Here is a tiny trained network, its code and every weight. The questions are about switching its units off for an input and a class, where a switched-off unit gives its printed mean instead of its output.

import numpy as np


def w(rows, s, z=0):
    codes = np.array(rows[::2]) - 128.0
    scale = np.full(codes.shape[1], s)
    scale[-1] = z or s
    return codes * scale


def f(y):
    return y / 2 * (1 + np.tanh(0.7978845608 * (y + 0.044715 * y**3)))


def log_softmax(a):
    a = a - a.max(-1, keepdims=True)
    return a - np.log(np.exp(a).sum(-1, keepdims=True))


def net(x, mask):
    res = np.array(x, float).reshape(1, 8) / 4 @ E
    y = f(res @ A[0][:, :-1].T + A[0][:, -1])
    res = res + np.where(mask, y, B[0][:, -1]) @ B[0][:, :-1]
    return log_softmax(res[-1] @ U[:, :-1].T + U[:, -1])


A, B = {}, {}
E = w([
[132,124,126,107,130,250],'x0',
[9,137,186,129,124,132],'x1',
[128,129,128,128,128,128],'x2',
[127,131,132,129,254,126],'x3',
[128,127,128,127,128,127],'x4',
[128,128,128,128,128,128],'x5',
[128,127,128,128,128,128],'x6',
[128,127,128,128,128,128],'x7',
],0.012)
A[0] = w([
[130,128,130,112,182,177,85],'n1',
[126,126,128,132,116,116,126],'n2',
[130,128,127,128,128,128,156],'n3',
[122,130,130,123,214,52,140],'n4',
[128,128,128,128,129,126,128],'n5',
[129,128,128,128,129,127,137],'n6',
[96,124,145,136,96,155,110],'n7',
[160,131,107,126,140,113,193],'n8',
[145,122,120,129,151,100,138],'n9',
[121,130,133,130,132,123,116],'n10',
[146,119,125,115,96,163,154],'n11',
[6,134,190,125,125,134,197],'n12',
[114,132,140,132,139,116,119],'n13',
[125,128,129,127,124,131,115],'n14',
[119,131,135,131,135,120,119],'n15',
[126,127,129,131,121,120,122],'n16',
[134,126,129,115,62,209,138],'n17',
[131,133,127,135,53,52,195],'n18',
[126,128,129,128,127,129,104],'n19',
[156,124,119,119,102,149,160],'n20',
[144,122,121,129,151,101,137],'n21',
[173,132,114,131,129,127,254],'n22',
[119,133,126,126,100,156,121],'n23',
[87,131,151,122,129,126,156],'n24',
[108,131,135,128,106,149,112],'n25',
[125,128,130,128,129,127,121],'n26',
[102,133,149,133,146,107,115],'n27',
[140,125,121,127,118,136,158],'n28',
[130,132,128,143,71,67,180],'n29',
[115,133,139,133,139,116,119],'n30',
[132,128,135,135,215,205,63],'n31',
[119,128,126,142,155,100,123],'n32',
[120,130,135,131,134,121,119],'n33',
[139,130,125,129,129,127,197],'n34',
[163,132,117,130,129,127,237],'n35',
[135,129,126,129,127,129,178],'n36',
[126,131,126,122,90,166,128],'n37',
[126,126,128,132,118,118,124],'n38',
[143,130,124,129,127,129,190],'n39',
[138,128,124,129,125,131,170],'n40',
],0.016,0.0052)
B[0] = w([
[109,82,156,87,124,172,163],'n1',
[124,123,139,126,131,138,134],'n2',
[127,127,126,124,125,123,134],'n3',
[206,217,184,156,138,43,210],'n4',
[130,129,131,127,128,128,128],'n5',
[129,128,129,126,127,126,130],'n6',
[85,193,85,121,108,176,168],'n7',
[127,157,102,52,129,114,170],'n8',
[148,184,122,93,130,146,154],'n9',
[136,127,141,140,129,129,128],'n10',
[143,82,76,183,138,103,178],'n11',
[120,163,198,252,138,249,251],'n12',
[146,117,155,154,130,120,137],'n13',
[124,129,123,134,129,133,127],'n14',
[140,125,146,143,128,124,131],'n15',
[126,126,136,128,131,136,130],'n16',
[107,152,19,204,132,77,228],'n17',
[103,57,168,58,123,185,220],'n18',
[127,129,128,133,131,133,124],'n19',
[150,61,96,168,145,98,172],'n20',
[149,182,123,95,130,145,152],'n21',
[127,112,104,59,118,63,191],'n22',
[108,153,91,151,127,132,158],'n23',
[138,132,153,172,127,161,165],'n24',
[101,166,102,131,119,154,152],'n25',
[131,128,131,133,129,132,127],'n26',
[156,98,183,180,124,96,151],'n27',
[131,104,109,134,134,114,145],'n28',
[107,75,168,76,129,176,198],'n29',
[145,119,155,152,128,118,136],'n30',
[108,55,166,51,109,188,186],'n31',
[160,151,153,149,130,110,150],'n32',
[139,125,144,142,128,126,130],'n33',
[127,125,124,108,119,109,147],'n34',
[126,116,110,72,119,76,177],'n35',
[125,123,121,117,122,115,140],'n36',
[115,146,76,168,131,117,175],'n37',
[125,124,137,127,131,137,132],'n38',
[125,120,118,106,123,104,148],'n39',
[125,118,117,119,125,113,141],'n40',
],0.034,0.015)
U = w([
[108,34,131,14,93,125,215],'0',
[78,73,195,123,107,225,104],'1',
[136,112,53,167,139,4,199],'2',
[98,232,79,206,137,146,7],'3',
[183,235,108,87,151,37,188],'4',
[178,200,174,215,183,92,8],'5',
],0.0043,0.0012)

Each question gives the input, the list of numbers given to net, and the class t.
The units are the neurons (one row each of A and B). Each row of codes is followed by its name. A weight is (code - 128) times the scale printed after its matrix; where a second scale follows, it is the last column's (A, B and U).
mask holds one flag per neuron, in row order. A switched-off neuron (its flag False) gives its mean, the last column of its row in B, instead of its output. The means were averaged over made-up inputs and are rounded, as every weight is.
A unit's drop is (log p(t) with every unit on - log p(t) with that unit switched off) / (log p(t) with every unit on - log p(t) with every unit switched off).
The circuit of an input: a set's keep is (log p(t) with only the set's units on - log p(t) with every unit switched off) / (log p(t) with every unit on - log p(t) with every unit switched off). Starting from the 12 units with the biggest drops (on a tie, the unit counted first), units are removed one at a time, each time the one whose removal leaves the highest keep (on an exact tie, the one counted first), for as long as the keep stays at least 0.8.
units of the circuit, in order: the units of the circuit, biggest drop first
unit that matters most: the unit with the biggest drop
top k neurons: the k neurons with the biggest drops, biggest first
drop when u is switched off: that unit's drop, to one decimal
input [1,2,0,-7,-1,1,-6,-1], class 3: unit that matters most -> n17
input [-3,8,-4,1,-6,0,8,5], class 5: top 2 neurons -> (n31; n4)
input [1,0,-6,-8,-6,5,4,-2], class 2: units of the circuit, in order -> (n17; n12)
input [-2,0,7,8,1,8,5,-4], class 4: units of the circuit, in order -> (n4; n12)
input [0,0,-5,-6,0,-7,-5,-6], class 0: top 2 neurons -> (n12; n18)
input [1,-3,8,-8,-3,0,-7,-7], class 2: top 2 neurons -> (n17; n31)
input [3,-3,6,0,-5,-1,2,5], class 2: top 2 neurons -> (n18; n29)
input [0,-7,3,7,6,8,-6,4], class 4: top 3 neurons -> (n4; n18; n29)
input [1,3,-3,-4,8,-3,1,3], class 3: top 2 neurons -> (n31; n17)
input [1,1,-2,-2,6,3,1,-8], class 3: top 2 neurons -> (n31; n18)
input [-1,7,-8,1,-8,0,-8,-6], class 5: top 3 neurons -> (n18; n31; n29)
input [-5,-2,-4,-3,-7,-2,5,1], class 0: drop when n12 is switched off -> 0.2
input [-5,7,-6,8,3,-2,-4,3], class 5: drop when n27 is switched off -> 0.0
input [-1,4,0,8,5,-1,-2,-1], class 5: drop when n4 is switched off -> 4.3
input [-7,-8,0,3,3,-4,5,5], class 4: unit that matters most -> n4
input [4,0,8,-3,-3,-2,-1,-6], class 2: drop when n12 is switched off -> 0.7
